Below is a small trained network, with its code and all its weights. Each question gives an input and a class and asks what happens when units are switched off, that is, made to give their printed mean instead of their output.

import numpy as np


def w(rows, s, z=0):
    codes = np.array(rows[::2]) - 128.0
    scale = np.full(codes.shape[1], s)
    scale[-1] = z or s
    return codes * scale


def norm(h):
    return h / np.sqrt((h * h).mean(-1, keepdims=True) + 1e-5)


def f(y):
    return np.maximum(y, 0)


def log_softmax(a):
    a = a - a.max(-1, keepdims=True)
    return a - np.log(np.exp(a).sum(-1, keepdims=True))


def net(x, mask):
    res = np.array(x, float).reshape(1, 6) / 4 @ E
    u = 0
    for l in range(2):
        y = f(norm(res) @ A[l][:, :-1].T + A[l][:, -1])
        res = res + np.where(mask[u : u + 12], y, B[l][:, -1]) @ B[l][:, :-1]
        u += 12
    return log_softmax(norm(res)[-1] @ U[:, :-1].T + U[:, -1])


A, B = {}, {}
E = w([
[63,109,138,200,138],'x0',
[247,67,198,96,244],'x1',
[86,196,73,18,243],'x2',
[161,83,199,90,117],'x3',
[223,184,79,253,159],'x4',
[129,184,203,170,102],'x5',
],0.004)
A[0] = w([
[204,211,144,105,174,138],'0.n1',
[86,117,127,108,21,231],'0.n2',
[53,160,186,157,148,186],'0.n3',
[115,197,70,89,101,52],'0.n4',
[188,99,167,194,109,204],'0.n5',
[225,126,46,90,129,70],'0.n6',
[167,103,255,165,111,229],'0.n7',
[153,160,94,132,88,24],'0.n8',
[159,96,63,168,136,250],'0.n9',
[128,154,58,170,118,118],'0.n10',
[104,180,133,189,172,228],'0.n11',
[23,96,126,74,94,122],'0.n12',
],0.0093,0.0017)
B[0] = w([
[88,170,28,89,3,230],'0.n1',
[113,106,209,138,123,233],'0.n2',
[121,106,106,37,138,192],'0.n3',
[144,76,136,153,147,199],'0.n4',
[110,53,140,93,175,228],'0.n5',
[170,186,131,80,188,206],'0.n6',
[133,62,82,140,157,253],'0.n7',
[168,86,107,189,199,153],'0.n8',
[105,118,146,61,246,202],'0.n9',
[135,19,145,126,165,191],'0.n10',
[147,59,129,78,94,207],'0.n11',
[85,206,149,175,133,239],'0.n12',
],0.0071,0.0052)
A[1] = w([
[76,137,154,79,122,181],'1.n1',
[204,124,84,130,106,138],'1.n2',
[65,83,199,198,138,70],'1.n3',
[65,110,202,152,26,144],'1.n4',
[78,159,116,99,176,113],'1.n5',
[170,90,60,139,46,82],'1.n6',
[78,172,86,223,223,128],'1.n7',
[134,141,6,111,59,173],'1.n8',
[200,135,56,2,50,163],'1.n9',
[47,123,128,121,18,113],'1.n10',
[199,166,171,98,231,147],'1.n11',
[115,109,57,172,187,252],'1.n12',
],0.0081,0.0016)
B[1] = w([
[133,215,64,116,112,211],'1.n1',
[72,156,147,121,133,169],'1.n2',
[131,108,74,128,167,217],'1.n3',
[174,143,187,114,215,210],'1.n4',
[204,96,53,167,185,206],'1.n5',
[98,113,148,152,94,156],'1.n6',
[158,52,100,112,83,168],'1.n7',
[30,110,170,134,84,187],'1.n8',
[103,164,109,186,60,255],'1.n9',
[173,238,188,138,127,194],'1.n10',
[103,176,60,126,167,220],'1.n11',
[76,3,156,61,104,223],'1.n12',
],0.006,0.0054)
U = w([
[229,132,80,188,125,59],'0',
[106,7,127,120,203,178],'1',
[185,147,145,175,109,2],'2',
[199,156,125,205,128,9],'3',
[84,171,100,115,69,132],'4',
[77,166,34,69,191,160],'5',
[86,223,223,133,212,155],'6',
],0.014,0.0092)

Each question gives the input, the list of numbers given to net, and the class t.
The units are the neurons (one row each of A and B). Each row of codes is followed by its name. A weight is (code - 128) times the scale printed after its matrix; where a second scale follows, it is the last column's (A, B and U).
mask holds one flag per neuron, layer by layer. A switched-off neuron (its flag False) gives its mean, the last column of its row in B, instead of its output. The means were averaged over made-up inputs and are rounded, as every weight is.
A unit's drop is (log p(t) with every unit on - log p(t) with that unit switched off) / (log p(t) with every unit on - log p(t) with every unit switched off).
The circuit of an input: a set's keep is (log p(t) with only the set's units on - log p(t) with every unit switched off) / (log p(t) with every unit on - log p(t) with every unit switched off). Starting from the 12 units with the biggest drops (on a tie, the unit counted first), units are removed one at a time, each time the one whose removal leaves the highest keep (on an exact tie, the one counted first), for as long as the keep stays at least 0.8.
units of the circuit, in order: the units of the circuit, biggest drop first
most important unit: the unit with the biggest drop
k most important neurons: the k neurons with the biggest drops, biggest first
top k neurons in layer l: the k neurons of layer l with the biggest drops, biggest first
drop of u: that unit's drop, to one decimal
input [1,2,1,-5,2,8], class 4: most important neuron -> 0.n1
input [-7,4,1,2,-1,2], class 4: units of the circuit, in order -> 0.n1, 1.n9
input [5,2,5,6,-1,-7], class 5: 2 most important neurons -> 0.n7, 1.n11
input [3,-1,2,6,4,6], class 4: units of the circuit, in order -> 0.n1, 0.n9
input [3,-8,2,-6,-1,2], class 6: units of the circuit, in order -> 1.n10, 0.n2, 1.n4
input [-3,4,-5,4,8,7], class 1: 2 most important neurons -> 0.n5, 0.n7
input [4,0,8,-3,6,3], class 1: 3 most important neurons -> 0.n10, 1.n12, 0.n4
input [4,8,3,-1,0,2], class 5: top 4 neurons in layer 0 -> 0.n1, 0.n10, 0.n4, 0.n8
input [-8,-2,1,-8,2,4], class 1: 2 most important neurons -> 0.n10, 0.n8
input [-5,-2,1,-1,5,5], class 4: top 2 neurons in layer 0 -> 0.n1, 0.n7
input [5,2,6,-3,7,8], class 4: 2 most important neurons -> 0.n1, 0.n11
input [-8,2,-1,3,6,-1], class 5: 3 most important neurons -> 0.n6, 0.n9, 0.n1
input [-8,-5,4,-7,4,4], class 1: drop of 0.n5 -> -0.1
input [4,2,2,-1,2,7], class 4: drop of 0.n1 -> 0.4
input [6,7,6,8,1,-7], class 5: most important unit -> 1.n11
input [4,-6,8,3,4,5], class 4: drop of 0.n11 -> 0.5
input [3,-5,-5,-8,-6,-7], class 6: top 2 neurons in layer 0 -> 0.n2, 0.n7
